Here is a tiny trained network, its code and every weight. The questions are about switching its units off for an input and a class, where a switched-off unit gives its printed mean instead of its output.

import numpy as np


def w(rows, s, z=0):
    codes = np.array(rows[::2]) - 128.0
    scale = np.full(codes.shape[1], s)
    scale[-1] = z or s
    return codes * scale


def f(y):
    return y / 2 * (1 + np.tanh(0.7978845608 * (y + 0.044715 * y**3)))


def log_softmax(a):
    a = a - a.max(-1, keepdims=True)
    return a - np.log(np.exp(a).sum(-1, keepdims=True))


def net(x, mask):
    res = np.array(x, float).reshape(1, 7) / 4 @ E
    y = f(res @ A[0][:, :-1].T + A[0][:, -1])
    res = res + np.where(mask, y, B[0][:, -1]) @ B[0][:, :-1]
    return log_softmax(res[-1] @ U[:, :-1].T + U[:, -1])


A, B = {}, {}
E = w([
[161,170,210,6,198,102],'x0',
[168,176,107,37,109,151],'x1',
[115,104,132,122,202,118],'x2',
[208,122,155,124,141,227],'x3',
[157,196,17,102,191,141],'x4',
[56,45,1,141,230,137],'x5',
[234,127,136,135,232,249],'x6',
],0.0069)
A[0] = w([
[62,169,98,115,91,119,250],'neuron 0',
[93,178,147,90,79,94,193],'neuron 1',
[160,120,143,185,60,103,229],'neuron 2',
[129,182,59,76,118,181,199],'neuron 3',
[184,103,195,181,144,162,224],'neuron 4',
[88,165,109,88,151,168,135],'neuron 5',
[183,149,138,102,131,176,219],'neuron 6',
[90,57,81,245,187,128,236],'neuron 7',
[67,141,134,23,173,102,198],'neuron 8',
[165,156,72,90,140,190,205],'neuron 9',
[110,145,159,87,82,91,180],'neuron 10',
[84,97,87,169,136,67,231],'neuron 11',
[145,147,191,91,136,189,232],'neuron 12',
[119,105,73,114,165,120,254],'neuron 13',
[125,148,160,44,166,95,218],'neuron 14',
[122,166,66,93,143,204,201],'neuron 15',
[177,136,76,97,114,192,193],'neuron 16',
[100,170,179,75,157,67,214],'neuron 17',
[171,126,205,156,85,139,232],'neuron 18',
[157,131,189,137,59,142,222],'neuron 19',
],0.011,0.0043)
B[0] = w([
[127,132,51,188,87,15,188],'neuron 0',
[69,146,188,152,83,43,191],'neuron 1',
[38,205,72,66,72,174,194],'neuron 2',
[158,153,111,159,192,53,187],'neuron 3',
[72,157,112,39,63,254,185],'neuron 4',
[169,144,155,99,205,101,151],'neuron 5',
[158,179,128,63,191,177,186],'neuron 6',
[12,64,27,183,179,219,247],'neuron 7',
[170,90,205,212,186,57,195],'neuron 8',
[210,193,79,78,242,109,196],'neuron 9',
[93,163,202,148,52,67,184],'neuron 10',
[117,51,28,198,74,131,208],'neuron 11',
[190,198,219,48,150,173,190],'neuron 12',
[146,49,83,229,202,106,194],'neuron 13',
[229,68,221,186,126,97,194],'neuron 14',
[182,187,53,131,218,56,193],'neuron 15',
[158,195,70,69,202,92,187],'neuron 16',
[156,40,215,183,59,97,195],'neuron 17',
[74,191,173,71,55,214,198],'neuron 18',
[78,216,172,50,68,161,199],'neuron 19',
],0.0072,0.013)
U = w([
[83,203,83,134,42,41,78],'0',
[124,236,177,32,97,230,56],'1',
[200,216,54,99,239,72,59],'2',
[185,94,204,159,138,45,129],'3',
[54,77,2,204,166,163,251],'4',
],0.0075,0.0019)

Each question gives the input, the list of numbers given to net, and the class t.
The units are the neurons (one row each of A and B). Each row of codes is followed by its name. A weight is (code - 128) times the scale printed after its matrix; where a second scale follows, it is the last column's (A, B and U).
mask holds one flag per neuron, in row order. A switched-off neuron (its flag False) gives its mean, the last column of its row in B, instead of its output. The means were averaged over made-up inputs and are rounded, as every weight is.
A unit's drop is (log p(t) with every unit on - log p(t) with that unit switched off) / (log p(t) with every unit on - log p(t) with every unit switched off).
The circuit of an input: a set's keep is (log p(t) with only the set's units on - log p(t) with every unit switched off) / (log p(t) with every unit on - log p(t) with every unit switched off). Starting from the 12 units with the biggest drops (on a tie, the unit counted first), units are removed one at a time, each time the one whose removal leaves the highest keep (on an exact tie, the one counted first), for as long as the keep stays at least 0.8.
units of the circuit, in order: the units of the circuit, biggest drop first
unit that matters most: the unit with the biggest drop
top k neurons: the k neurons with the biggest drops, biggest first
drop of u: that unit's drop, to one decimal
input [2,3,-2,-3,0,0,-5], class 3: units of the circuit, in order	[neuron 8; neuron 17; neuron 7]
input [0,-8,-2,8,4,-6,-8], class 1: units of the circuit, in order	[neuron 18; neuron 19]
input [-8,-1,-5,6,-3,-8,-7], class 1: units of the circuit, in order	[neuron 18]
input [3,-4,3,-3,7,-7,-6], class 3: units of the circuit, in order	[neuron 17; neuron 14]
input [3,0,8,-7,-1,2,5], class 3: top 2 neurons	[neuron 8; neuron 14]
input [6,8,6,-3,-5,0,5], class 3: top 3 neurons	[neuron 14; neuron 8; neuron 17]
input [-4,-8,6,-8,-3,-4,-6], class 4: top 3 neurons	[neuron 7; neuron 11; neuron 12]
input [4,5,-2,-4,-7,2,-7], class 3: top 3 neurons	[neuron 8; neuron 17; neuron 14]
input [8,7,2,-8,-7,-6,2], class 3: top 2 neurons	[neuron 14; neuron 17]
input [-5,2,-2,7,-2,5,4], class 2: top 2 neurons	[neuron 9; neuron 16]
input [3,-4,0,-3,5,2,2], class 4: drop of neuron 13	0.2
input [-6,8,-6,-3,-3,-4,1], class 1: drop of neuron 18	0.2
input [-5,-3,-4,0,-8,-4,-2], class 1: drop of neuron 19	0.1
input [-8,8,-8,-4,-2,6,7], class 2: unit that matters most	neuron 9
